(in the rows, 128 means zero)
Each row of numbers belongs to one of the objects below and depends on some of the facts about them. Some rows are named. Which object is each other row?

There are 3 kinds of fact about the objects: δ, ω, Φ.
betru δ:stesi ω:trazik
bomar δ:vipus ω:kubudrek
bopes ω:pluklu
braplifak δ:truvim ω:trozel
bratrak δ:vebrok ω:flobrotel
brebrustu ω:foni
breka δ:gretok ω:trazik
brolak δ:grogrok ω:tobrus
bronil ω:fidruvas
brozor δ:meklak ω:kloflon Φ:gavar, flobrotel, lugil
bruplis δ:gruzapi ω:kugra
dadok δ:stabrur ω:steso
doskom ω:trazik
drabris δ:nuklor ω:grazan
drakluma ω:klostul Φ:flomigre, gruzapi
drebrak δ:flepo ω:vite
drevisti δ:mugran ω:bomar Φ:dribror, nuklor, trazik, fafena
dribror δ:pluklu ω:floflegrur
drorun δ:guskos ω:skulasis Φ:letar, sero, figre, skovas, fafena
drosa δ:klolu ω:griker
drunis δ:greskil ω:pluklu
drusurel ω:kubudrek
fafena δ:trurel ω:steso
fetum δ:ludrum ω:kloflon
figre δ:tabru ω:supona
fimus δ:tibeples ω:kubudrek
fisos δ:tritem ω:grazan Φ:bopes, nibin, zogu
flaflor δ:drosa ω:griker
flebem δ:zuklan ω:vite
flegomor δ:zogu ω:floflegrur Φ:ginir, stostam, flebem
flekla δ:skuplal ω:fimus
flepo δ:flebem ω:vite
flever δ:skoti ω:fafena
floflegrur Φ:lufa, troklis, meklak
flomigre δ:mise ω:rokos
floskol ω:kloflon
foni ω:floflegrur Φ:nagre, kloskem
forem δ:kluzos ω:pluklu Φ:bruplis, tristom
foske δ:revur ω:flegomor
funi δ:vutorum ω:gralin
gavar δ:lufa ω:bomar
gestamol δ:reter ω:pluklu Φ:brebrustu, nuklor, vutorum, kluzer, fafena
gikluklin δ:giplebar ω:zepu Φ:bruplis, zogu
ginir δ:pastobru ω:pludre
giplebar δ:ragras ω:zepu Φ:lufa, tritem
gonom δ:kledrer ω:fidruvas Φ:kloflon, gragral
gradro δ:trozel ω:zepu
gragral ω:flegomor
grazan δ:kiflik ω:kubudrek Φ:drusurel, ragras
gremum δ:figre ω:supona
greskil δ:bopes ω:pluklu
gretok δ:punevu ω:trazik
griker ω:gralin
grobes δ:kigran ω:stabrur Φ:zafol, skoti, floskol
grogrok δ:plitrekan ω:tobrus
gruzapi ω:kugra
guskos δ:skefom ω:skulasis
kesteli ω:griker
kiflik δ:fimus ω:kubudrek
kigran ω:stabrur
kimo δ:grobes ω:stabrur
kledrer δ:mastun ω:fidruvas
klesti δ:drabris ω:grazan
klipu δ:sezum ω:fafena
kloflon δ:tobrus ω:rokos
klolu δ:trava ω:griker
kloskem ω:nistalu
klostul δ:stomok ω:flobrotel
kluzer δ:kesteli ω:griker
kluzos δ:drunis ω:pluklu
kufir δ:gikluklin ω:zepu
kugra ω:rokos Φ:dadok, kimo
letar ω:bomar
lobel ω:trozel
ludrum δ:brozor ω:kloflon
lufa δ:zubuk ω:bomar
lugil δ:zipir ω:kloflon
mastun δ:pami ω:fidruvas
mekil δ:brolak ω:tobrus
meklak δ:floskol ω:kloflon
mima ω:supona
mise δ:kugra ω:rokos
mitru δ:kufir ω:zepu Φ:bopes, dadok, bratrak, zolim, plefoplo, gretok
mugran δ:letar ω:bomar
mumok ω:grazan
muplur δ:skepa ω:klostul Φ:skoti, funi, trava
nabror ω:skulasis Φ:brebrustu, zarul, drosa, troklis, kubudrek, fafena, tristom
nagre δ:troklis ω:trozel
nibin δ:drevisti ω:bomar
nivivu δ:kloskem ω:nistalu Φ:mumok, nagre, penam, troles, meklak
nuklor δ:mumok ω:grazan
pami δ:vite ω:fidruvas Φ:nuklor, bratrak, sezum, posa, vutorum, nagre, kloflon, zezar, flaflor, lugil
pastobru ω:pludre Φ:sipi, rodrus, zolim, kloflon, stesi
penam δ:stuvus ω:trozel
pledar δ:muplur ω:klostul
pledok δ:foske ω:flegomor Φ:grogrok, trofaklek, revur, gremum, plefoplo
plefoplo δ:pletaskel ω:supona
pleski δ:skulasis ω:supona
pletaskel δ:mima ω:supona
plitrekan ω:tobrus
plogen δ:flever ω:fafena Φ:zarul, klesti, trofaklek, bronil, stesi
pludre δ:nivivu ω:nistalu Φ:nistalu, drebrak
pluklu δ:foni ω:floflegrur
posa δ:sipi ω:grazan
punevu δ:doskom ω:trazik Φ:letar, grogrok, pluklu, revur, trurel, kluzer, bomar, zezar, zozen
ragras δ:trizan ω:zepu
raskeskor δ:kloflon ω:rokos Φ:sero, dadok, stuvus, pluklu, penam, trava, kloskem
reter δ:forem ω:pluklu Φ:foske, kufir, zuklan, tristom, skubo
revur δ:gragral ω:flegomor
rikles δ:skovas ω:fafena
rodrus δ:bronil ω:fidruvas
sero δ:drusurel ω:kubudrek
sezil δ:dadok ω:steso
sezum ω:fafena
sipi δ:fisos ω:grazan
skalun δ:klostul ω:flobrotel
skefom δ:vuti ω:skulasis Φ:gradro, stomok, vukoba
skepa δ:drakluma ω:klostul
skitaram δ:vukoba ω:stabrur
skoti δ:rikles ω:fafena
skovas δ:klipu ω:fafena
skubo δ:flekla ω:fimus
skulasis δ:plefoplo ω:supona Φ:foske, kesteli, trava, tristom, ragras
skuplal ω:fimus
sofam δ:tuzes ω:trozel Φ:stomok, ludrum, gruzapi
stabrur δ:trusku ω:steso Φ:trotra, braplifak
stesi δ:breka ω:trazik
stomok ω:flobrotel
stostam δ:dribror ω:floflegrur
stuvus δ:nagre ω:trozel
supona Φ:letar, kiflik, breka
tabru δ:pleski ω:supona Φ:kimo, zolim, flobrotel, flaflor
tibeples δ:bomar ω:kubudrek
tobrus δ:trazik ω:rokos
trava δ:kluzer ω:griker
trazik δ:zogi ω:rokos
tristom δ:betru ω:trazik
tritem δ:klesti ω:grazan
trizan ω:zepu
trofaklek δ:stostam ω:floflegrur
troklis δ:sofam ω:trozel
troles δ:bruplis ω:kugra
trotra δ:zezar ω:griker
trozel δ:mitru ω:zepu
trurel ω:steso
trusku δ:fafena ω:steso Φ:sero, stuvus, mugran, flekla, gretok, steso
truvim δ:penam ω:trozel Φ:posa, trotra, ludrum
tupaflan δ:tristom ω:trazik Φ:kledrer, gradro, skoti, doskom
tuzes δ:lobel ω:trozel Φ:sero, sipi, tibeples, mugran
vebrok δ:skalun ω:flobrotel Φ:drusurel, grogrok, gradro, sipi, zarul, fetum, plitrekan, breka, mekil, drabris
vipus δ:sero ω:kubudrek Φ:trurel, gretok, drebrak
vite δ:rodrus ω:fidruvas
vukoba δ:kimo ω:stabrur
vuti δ:nabror ω:skulasis Φ:kledrer, flomigre, tibeples
vutorum δ:griker ω:gralin
zafol δ:brebrustu ω:foni
zarul δ:fetum ω:kloflon
zepu Φ:bopes, zolim, trava, flaflor
zezar δ:flaflor ω:griker
zipir δ:zarul ω:kloflon
zogi δ:flomigre ω:rokos
zogu δ:trofaklek ω:floflegrur
zolim δ:gavar ω:bomar
zozen δ:tupaflan ω:trazik
zubuk δ:nibin ω:bomar Φ:foske, breka, stesi
zuklan ω:vite
zusel ω:bratrak Φ:trotra, nistalu, kluzos, trozel

Some rows with their names:
[135 126 153 114 137 130 141 137 133 108 140 132 129 136 124 138 134 118
 137 109 141 135 125 112 122 139 149 142] -> trofaklek
[135 116 152 134 152 153 101  98 145 127 101 143 140 114  57 104 133 119
 110  80 118 107 177  99 157 126 157 146] -> kloflon
[148 121 137  86 125 137 127 127  88 123 124 126  95 118 138 110 108 119
 131 150 144 134 102 129 101 156 157 151] -> nibin
[ 92 129  90 156 120 122 160 125 117 201 119 158 101 145 187 126 164 118
 154 160 131  75 107 149 126 134  51 132] -> grobes
[129 108 133 108 133 142 131 117 126 106 139 137 133 132 124 124 117 112
 132 130 140 138 134 120 126 132 151 139] -> pleski
[ 88 168  97 171 129  78 157 153 128 149 128 107 142 140 187 126 171 109
 153 150 122  79 120 177 134  82  60 159] -> fisos
[136 165  99 181 116 103 144 117 124 201 107 116 127 124 159 123 192 145
 145 136  99 108 124 153 127 119  85 130] -> flegomor
[124 118 133  97 116 130 115 149 118  98 132 134 126 108 112 141  91 141
 111 133 125 134 115 133 129 126 153 116] -> pletaskel
[122 117 128 100 128 133 109 145 117  95 133 132 127 117 121 125 106 133
 120 132 129 135 128 124 133 132 151 129] -> rodrus
[132 110 138 103 133 142 127 126 126 108 138 124 147 128 122 124 113 110
 133 124 138 130 126 125 123 134 162 144] -> stuvus
[ 91 173 112 180 136  48 146  99 118 146 107 125  82 159 179 153 173 110
 144 167 116 104  94 120 126 104  41 142] -> reter
[126 132 145 106 161 154 125 150 115 126 122 105 133 127 115 110 115  99
 132 102 148 128 140 127 139 116 144 163] -> flaflor
[128 138  83 163  84 108 159 158 140 194 130 148 103 119 165 119 138 170
 120 191 116 104 122 188 103 123  43 107] -> sofam
[126 118 135 102 115 129 125 137 112 107 129 133 131 104 116 140  80 136
 111 135 128 127 117 148 132 118 161 104] -> mima
[123 181  89 139 119  68 161  98  89 171 118 128  84 132 189 122 162 117
 157 186 112  97  85 132  94 128  54 151] -> zubuk
[112 132 131 113  98  98  99 153 134  62 174 111 197 110 122 145 109 153
 128 123 105 111  95 140 139 130 173 105] -> nuklor
[140 107 136 135 156 168  98 114 147 138 125 136 129 132  83 139 120 127
 120  99 138 161 162  92 161 124 141 112] -> troles
[127 107 128 105 121 135 117 130 119  95 140 134 124 129 123 126 114 124
 125 139 139 135 123 125 123 138 148 135] -> drunis
[105 123 130 102 118 105 125 132  99  84 121 144  93 111 124 144 106 126
 119 139 123 136 107 133 135 113 154 118] -> ragras

Rows to name:
No name comes twice in this set of rows, the named rows included.
[112 160  54 165 130 137 137 126 117 179  65 117 155  88 125  96 103 150
 110 133  66  98 148 147 162  81  64 112]	kugra
[100 168  77 161 112  57 129  98 127 120 134 129 145 134 167 139 161 143
 150 181  85  91  88 106 124 124  48 114]	nabror
[122 165  95 170 141 108 128 134 129 193 110  90 137 146 157 107 153 119
 133 147 129  85 122 140 130 103  40 148]	pastobru
[156  95 162 129 107 162 130 138 147 178 150 144 105 150 116 139 146 135
 127 127 172 153 149 159 107 150 150 117]	trotra
[127 164  74 182 152 139 105 120 139 212 113 101 152 136 124 114 151 128
 129 130 112 111 153 109 163  94  36 125]	raskeskor
[117 123 139  98 101 102 133 140 100 104 134 130 117 113 137 145 100 135
 119 144 131 128  99 154 121 121 172 117]	drusurel
[127 159 112 180 120  81 141 119 144 178 127 121 118 156 166 129 162 138
 139 155 124  96 114 135 114 121  40 128]	vebrok
[125 124 159 123 145 124 132 123 124 115 116 121  97 145 126 133 128 103
 125 109 153 136 125 123 132 123 150 145]	zogu
[146 159  99 181 105 120 140 127 134 217 118 121 122 134 156 121 183 150
 141 135 109 106 130 162 124 124  74 126]	pludre
[136 121 139 129 151 157 149 112 144 102 102 156 132 113  92 114 128 122
 116  78 104 155 166  87 145 129 156 124]	tobrus
[116 156  71 160 107  92 131 140 130 157 132 124 127 118 164 126 146 159
 135 176  94  99 109 149 122 127  46 121]	giplebar
[153 178  84 144  99  73 115 132 108 167 150 105 153 108 161 115 142 174
 147 173  87  77  65 122  91 156  56 129]	drevisti

The same objects again, as new rows of numbers:
Some rows with their names:
[125 111 128 139 125 135  89 117 151 155 113 139 106 117  72 147 143 114
 146 139 134 147 117 146  99 118  56 148 121 149 161 145 134 143 123 115
 117 110 139  71  81 154 138] -> skulasis
[118 125 147 138 138 136 113 118 156 139 119 132 141 124  88 143 133 150
 130  98 123  93 124 137 133 122 103 124 131 169 119 126 132 152  92 122
 109 131 140  93 109 109 133] -> giplebar
[129 108 150 142 101 125 115 117 133 160 121 123  95 126 151 121 121 109
 130  97 130 156 112 122 167 137 119 133 120 155 135 136 152 156 134 129
 129 113 104 126  99 124 124] -> pludre
[ 82 117 150 131 134 134 119 121 141 142 133 147 146 124  75 186 163 126
 127 139 140 126 119 113 141 139  59 119 161 165 128 111 140 154 100 133
 114 141 133 125 109 136 140] -> tuzes
[127  88 141 150  86  99 124 112 147 156 100 147 103 130 160 121 104 116
 110  93 111 161 108 107 166  95 114 130 116 183 113 139 175 160 125  98
 123 124 134 107  95 157 131] -> stabrur
[143 117 123 133 120 101 139 129  75  88 146 117 128 159 134 123 146 111
 135 167 119 186 156 126 103 140 163  89 118 110 150 119 135  82 136 148
 154 145 103 152 112 117 107] -> sipi
[143 142 123 120 152 139 133 141 127 125 117 123 111 121 123 106 126 128
 132 125 129 129 145 131 108 113 194 107 104 135 129 128 105 120 157 111
 132 155 124 122 146 140 147] -> zogu
[142 119 145 138 134 124 120 129 132 150 109 122 110 126 129 130 125 112
 129 112 122 134 127 121 133 115 121 138 124 144 132 153 140 133 126 128
 138 128 135 109 127 129 128] -> klostul
[111 133 136 107 169 124 137 143 114 135 134 128 131 133 138 142 152 104
 127 120 149 119 144 104 111 123 148  95 144 127 134 100 114 122 124 135
 140 138 121 136 169 118 141] -> stuvus
[109 121 149 124 160 107 107 130 121 162 118 124 107 130 145 145 147  85
 120 110 145 144 136  93 115 116 134 107 140 133 142 127 132 123 123 127
 142 128 133 125 157 120 136] -> steso
[139 113 145 135 130 122 115 123 135 155 103 118 102 124 136 126 126 105
 128 112 121 135 122 120 130 112 118 128 117 139 129 150 146 128 125 129
 131 120 131 108 125 126 132] -> griker
[139 129 160 130 152 120 114 109 111 108 168 110 126 147 112 155 133 163
 134 128 126  96 166 126 100  94  87  96 149 129 119 111 148  99  87 129
 146 174 128 135 105  90  92] -> mumok
[110 137 120 114 162 121 144 128 126 106 124 127 127 119 146 140 135 133
 123 152 138 135 132 111 110 109 130 118 149 108  99 108 118 124 138 130
 134 149 128 148 134 146 127] -> plefoplo
[152 134 127 120 108 131 140 145 101 136 141 140 132 134 150 117 104 114
 119 137 108 109 100 110 140 161 136 164 116 112 112 153 151 120 133 146
 135 131 135 171 181 113 123] -> gruzapi
[151 127 130 132 120 135 138 147 124 128 123 120 129 135 139 107 112 125
 129 106 115 109 140 131 146 136 182 119 108 140 129 143 115 126 130 121
 129 136 114 133 147 105 136] -> ginir
[165 150 137 107 153 120 117 133 135 128 167 140 151 117 133 120 101 145
 112 116 149  43 132 114  96 121  65 147 129 109 107 113 133  97 106 138
 141 113 154 132 172 104 130] -> meklak
[131 108 129 127 100 111 131 138 131 130 116 149 126 145 135 105 111 116
 113  94 116 142 122 129 134 121 167 109 101 167 134 119 137 142 126 100
 121 131 134 108 140 141 140] -> skitaram
[114 124 125 128 130 109 136 132 121 116 133 123 139 134 142 111 143 126
 123  97 127 128 140 115 124 136 147  99 127 124 146 107 113 127 119 144
 129 105 125 127 147 106 135] -> figre
[129 127 137 133 130 137 134 129 136 132 122 130 130 131 113 129 123 131
 129 115 122 108 126 132 135 133 144 134 125 143 121 144 130 133 115 127
 130 144 129 118 134 126 130] -> pleski

Which object is each row?
No name comes twice in this set of rows, the named rows included.
[ 95 110 127 135  87 136 118 117 140 132 120 142 131 118 112 116 146 125
 134 125 146 178 111 131 156 159 131 121 127 153 137 100 112 166 144 127
 111 101  97 113  81 155 150]	pledok
[160 138 116 109 125 120 113 145 115 150 163 119 116 138 160  88 117 132
 129  96 145  99 120 135 105 142 131 144 113 109 134 115 131 133 140 132
 130 108 132 144 173  91 128]	troles
[110 115  96 110 110 108 120 138 115 117 142 123 135 146 178  85 141 146
 125 117 126 142 100 124 117 157 151 153 138  73 129 115 132 158 147 157
 117 103 141 166 164  95 114]	zozen
[135 131 116 134 145 137 130 144 129 104  95 126 137 128 109 107 125 122
 132 152 120 139 146 140  86 127 196 112 101 118 146 128  94 110 146 125
 132 116 136 104 146 148 148]	foske
[152 130 138 150 118 113 127 117 116 143 129 106  95 143 150 147 125  99
 141 124 119 146 162 142 142 108 104 129 122 133 167 160 161 108 116 115
 139 121 119 119  97 114 103]	fimus
[128 123 134 125 125 124 150 150 101 141 126 139 132 138 122 142 137  91
 126 141 115 137 130 120 137 155 182 112 112 133 148 142 132 113 133 137
 136 142 124 149 175 124 146]	kledrer
[107 103 118 123  86 145 117 139 117 167 153 159 122 156  91 130 143 121
 138 133 108 147  77 152 138 190 110 188 119 122 165 143 169 176 132 132
  95 125 127 150 136 110 131]	tupaflan
[113 124 154 128 163 121  96 111 155 170 112 124 102 112 119 161 149 127
 126 107 150 132 118 113 117  94  62 127 146 155 120 116 136 163 114 115
 125 129 129 105 109 132 126]	foni
[155 138  95 125 109 111 130 132 113  99 141 147 163 115 134  90 105 129
 119 159 135 112 125 118  93 158 112 148 106  85 126 121 110  84 139 151
 146  78 152 135 158 126 137]	zarul
[108 144  89 145 107 138 146 120 142 110 138 141 139 135  93 166 142 112
 141 156 128 148 144 177 157 134  81 147 140 113 179 136 130 125 121  97
  90  97 118 118  77 156 114]	zubuk
[113 115 153 144 102 145 141 112 142 143 106 150 143 116  98 160 124 136
 121 135 111 124 104 112 178 134 102 148 139 168  92 141 156 148 105 128
 113 153 126 127  97 143 134]	sofam
[ 66 113 114 124 104 128 106 106 151 126 150 148 147 131 115 145 151 174
 128 136 130 126  67 144 129 158  22 176 174 105 108 107 157 192 105 146
  95 104 146 146  91 122 105]	punevu
[129 151 121 109 162 135 133 134 119 117 124 124 105 125 158 107 122 137
 125 143 148 134 136 119 106 100 177 104 133 114 107 106  99 125 165 116
 136 158 113 150 143 152 129]	flaflor
[135 129 109 133 139 118 117 128 146  96 112 123 157 125 132 117 129 144
 127 116 121 115 140 135 105 113 137 118 120 119 136 122  97 117 118 134
 135 103 151  95 133 117 133]	drosa

